Below are the code and all the weights of a small trained network. Each question names an input and a class and asks about switching units off, where a switched-off unit gives its printed mean instead of its output.

import numpy as np


def w(rows, s, z=0):
    codes = np.array(rows[::2]) - 128.0
    scale = np.full(codes.shape[1], s)
    scale[-1] = z or s
    return codes * scale


def f(y):
    return np.maximum(y, 0)


def log_softmax(a):
    a = a - a.max(-1, keepdims=True)
    return a - np.log(np.exp(a).sum(-1, keepdims=True))


def net(x, mask):
    res = np.array(x, float).reshape(1, 5) / 4 @ E
    y = f(res @ A[0][:, :-1].T + A[0][:, -1])
    res = res + np.where(mask, y, B[0][:, -1]) @ B[0][:, :-1]
    return log_softmax(res[-1] @ U[:, :-1].T + U[:, -1])


A, B = {}, {}
E = w([
[169,181,129,126,148,118,190,10,250,158],'x0',
[187,193,59,129,107,159,219,209,123,172],'x1',
[199,235,255,122,114,123,70,134,77,190],'x2',
[150,20,150,127,32,109,186,83,75,207],'x3',
[192,117,40,126,181,192,71,31,25,149],'x4',
],0.009)
A[0] = w([
[199,134,42,124,146,196,76,40,45,134,41],'n1',
[127,151,114,130,132,148,176,153,108,152,68],'n2',
[59,58,195,126,169,78,44,40,130,98,68],'n3',
[135,218,114,140,244,154,77,179,173,20,38],'n4',
[140,140,135,149,154,143,159,112,135,96,84],'n5',
[216,171,239,113,173,141,96,119,79,175,71],'n6',
[162,39,131,154,5,77,146,68,88,252,67],'n7',
[166,191,189,131,80,128,76,119,106,149,53],'n8',
[156,165,111,114,131,72,155,65,176,143,29],'n9',
[86,150,116,129,116,169,106,125,143,167,86],'n10',
[171,240,218,137,92,122,88,139,99,220,44],'n11',
[74,53,30,173,117,143,167,112,166,89,88],'n12',
[123,209,99,155,185,132,51,157,170,85,35],'n13',
[74,139,220,111,56,40,190,226,216,115,8],'n14',
[93,87,154,125,118,127,58,67,155,120,45],'n15',
[172,127,153,146,137,114,128,134,123,114,69],'n16',
[128,82,124,106,155,145,98,209,72,122,37],'n17',
[158,148,116,137,121,107,168,49,211,134,55],'n18',
[96,67,43,120,155,123,167,122,136,100,29],'n19',
[106,50,27,101,158,152,160,136,187,86,44],'n20',
[191,166,63,132,119,189,207,192,143,150,52],'n21',
[151,165,126,104,158,129,175,18,211,180,113],'n22',
[128,131,133,144,124,135,134,127,126,115,104],'n23',
[123,127,121,98,141,110,121,148,98,142,68],'n24',
[156,150,159,112,99,160,76,137,133,165,58],'n25',
[84,87,116,125,94,128,72,251,14,95,48],'n26',
[188,188,39,141,105,168,222,206,91,192,56],'n27',
[89,103,182,202,153,142,123,89,114,87,61],'n28',
[176,118,71,110,194,196,105,63,53,170,70],'n29',
[167,153,124,134,136,88,158,69,188,132,30],'n30',
[103,78,193,111,159,92,80,50,112,72,87],'n31',
[143,78,177,114,74,85,220,119,86,118,78],'n32',
[131,110,139,106,141,153,130,141,130,118,76],'n33',
[154,73,150,135,57,168,143,104,113,163,48],'n34',
],0.011,0.014)
B[0] = w([
[122,58,141,196,156,116,123,214,221,105,249],'n1',
[140,140,124,119,112,113,101,87,155,115,148],'n2',
[199,168,99,103,59,84,125,135,143,116,214],'n3',
[106,125,67,57,190,141,129,114,154,189,220],'n4',
[133,121,120,123,134,142,112,101,127,124,135],'n5',
[89,117,166,138,157,96,195,80,70,67,240],'n6',
[105,148,64,49,217,143,109,131,146,164,253],'n7',
[94,108,143,123,122,107,190,101,98,116,192],'n8',
[123,114,138,154,110,174,138,102,128,151,159],'n9',
[134,119,158,111,128,145,128,123,140,130,128],'n10',
[90,94,162,106,129,110,180,92,73,83,247],'n11',
[76,122,169,114,153,90,178,109,51,96,237],'n12',
[125,101,79,65,178,133,115,115,144,160,183],'n13',
[137,43,127,217,164,99,102,202,227,78,243],'n14',
[184,150,112,112,84,121,143,112,150,106,159],'n15',
[95,119,125,122,108,126,139,103,133,119,130],'n16',
[112,142,164,158,106,175,110,77,135,140,167],'n17',
[129,133,158,164,97,191,106,98,110,169,191],'n18',
[119,121,194,124,157,106,194,74,103,98,183],'n19',
[104,108,193,115,146,105,184,93,60,86,214],'n20',
[184,168,94,90,60,92,118,128,133,116,209],'n21',
[109,146,143,173,92,209,70,121,69,179,245],'n22',
[142,137,147,127,145,143,127,130,130,117,128],'n23',
[139,119,129,133,135,147,138,107,130,130,132],'n24',
[134,115,148,120,121,122,157,106,114,117,156],'n25',
[124,142,160,184,73,251,104,50,104,220,229],'n26',
[211,177,118,103,50,71,111,95,159,99,247],'n27',
[175,132,120,124,104,118,144,103,151,127,147],'n28',
[105,74,135,181,130,96,107,203,212,105,242],'n29',
[120,107,149,149,102,177,111,102,121,150,161],'n30',
[183,193,108,115,72,99,135,151,144,117,196],'n31',
[105,126,81,81,181,141,99,139,150,144,186],'n32',
[140,130,133,131,130,138,127,118,133,106,128],'n33',
[110,152,103,95,172,148,124,100,166,142,167],'n34',
],0.012,0.013)
U = w([
[85,106,162,135,143,75,185,82,58,74,120],'0',
[119,55,115,246,146,99,84,181,237,99,109],'1',
[117,145,131,202,66,247,67,76,108,196,123],'2',
[105,144,31,23,224,137,88,101,166,178,115],'3',
[216,198,82,104,12,46,106,101,160,100,124],'4',
[55,204,75,194,136,80,21,254,3,122,253],'5',
[171,189,149,145,171,128,89,205,79,137,109],'6',
],0.008,0.032)

Each question gives the input, the list of numbers given to net, and the class t.
The units are the neurons (one row each of A and B). Each row of codes is followed by its name. A weight is (code - 128) times the scale printed after its matrix; where a second scale follows, it is the last column's (A, B and U).
mask holds one flag per neuron, in row order. A switched-off neuron (its flag False) gives its mean, the last column of its row in B, instead of its output. The means were averaged over made-up inputs and are rounded, as every weight is.
A unit's drop is (log p(t) with every unit on - log p(t) with that unit switched off) / (log p(t) with every unit on - log p(t) with every unit switched off).
The circuit of an input: a set's keep is (log p(t) with only the set's units on - log p(t) with every unit switched off) / (log p(t) with every unit on - log p(t) with every unit switched off). Starting from the 12 units with the biggest drops (on a tie, the unit counted first), units are removed one at a time, each time the one whose removal leaves the highest keep (on an exact tie, the one counted first), for as long as the keep stays at least 0.8.
units of the circuit, in order: the units of the circuit, biggest drop first
most important unit: the unit with the biggest drop
k most important neurons: the k neurons with the biggest drops, biggest first
drop of u: that unit's drop, to one decimal
input [6,0,-6,-7,1], class 3: 3 most important neurons => [n4, n13, n26]
input [2,-3,1,-3,-1], class 5: 3 most important neurons => [n27, n7, n26]
input [-7,-8,-7,5,-3], class 4: most important unit => n3
input [-6,7,-1,3,-6], class 4: 2 most important neurons => [n27, n1]
input [7,-8,2,-7,-3], class 4: 2 most important neurons => [n3, n31]
input [2,-8,1,-8,4], class 3: 2 most important neurons => [n4, n13]
input [7,4,4,5,7], class 1: 2 most important neurons => [n1, n29]
input [-3,-4,-6,-7,7], class 1: 3 most important neurons => [n1, n29, n7]
input [1,-8,-2,3,7], class 4: 3 most important neurons => [n3, n31, n14]
input [-4,0,1,-4,1], class 2: 2 most important neurons => [n7, n26]
input [8,6,7,-3,5], class 2: 2 most important neurons => [n22, n18]
input [-5,5,-7,1,-7], class 0: 4 most important neurons => [n12, n20, n1, n29]
input [3,5,6,-6,4], class 0: 3 most important neurons => [n6, n11, n7]
input [-5,7,-5,-8,-4], class 3: units of the circuit, in order => [n4]
input [4,3,1,-1,5], class 1: drop of n29 => 0.2
input [5,-6,3,2,-2], class 4: drop of n15 => 0.1
input [1,2,-3,-6,3], class 3: drop of n4 => 0.1
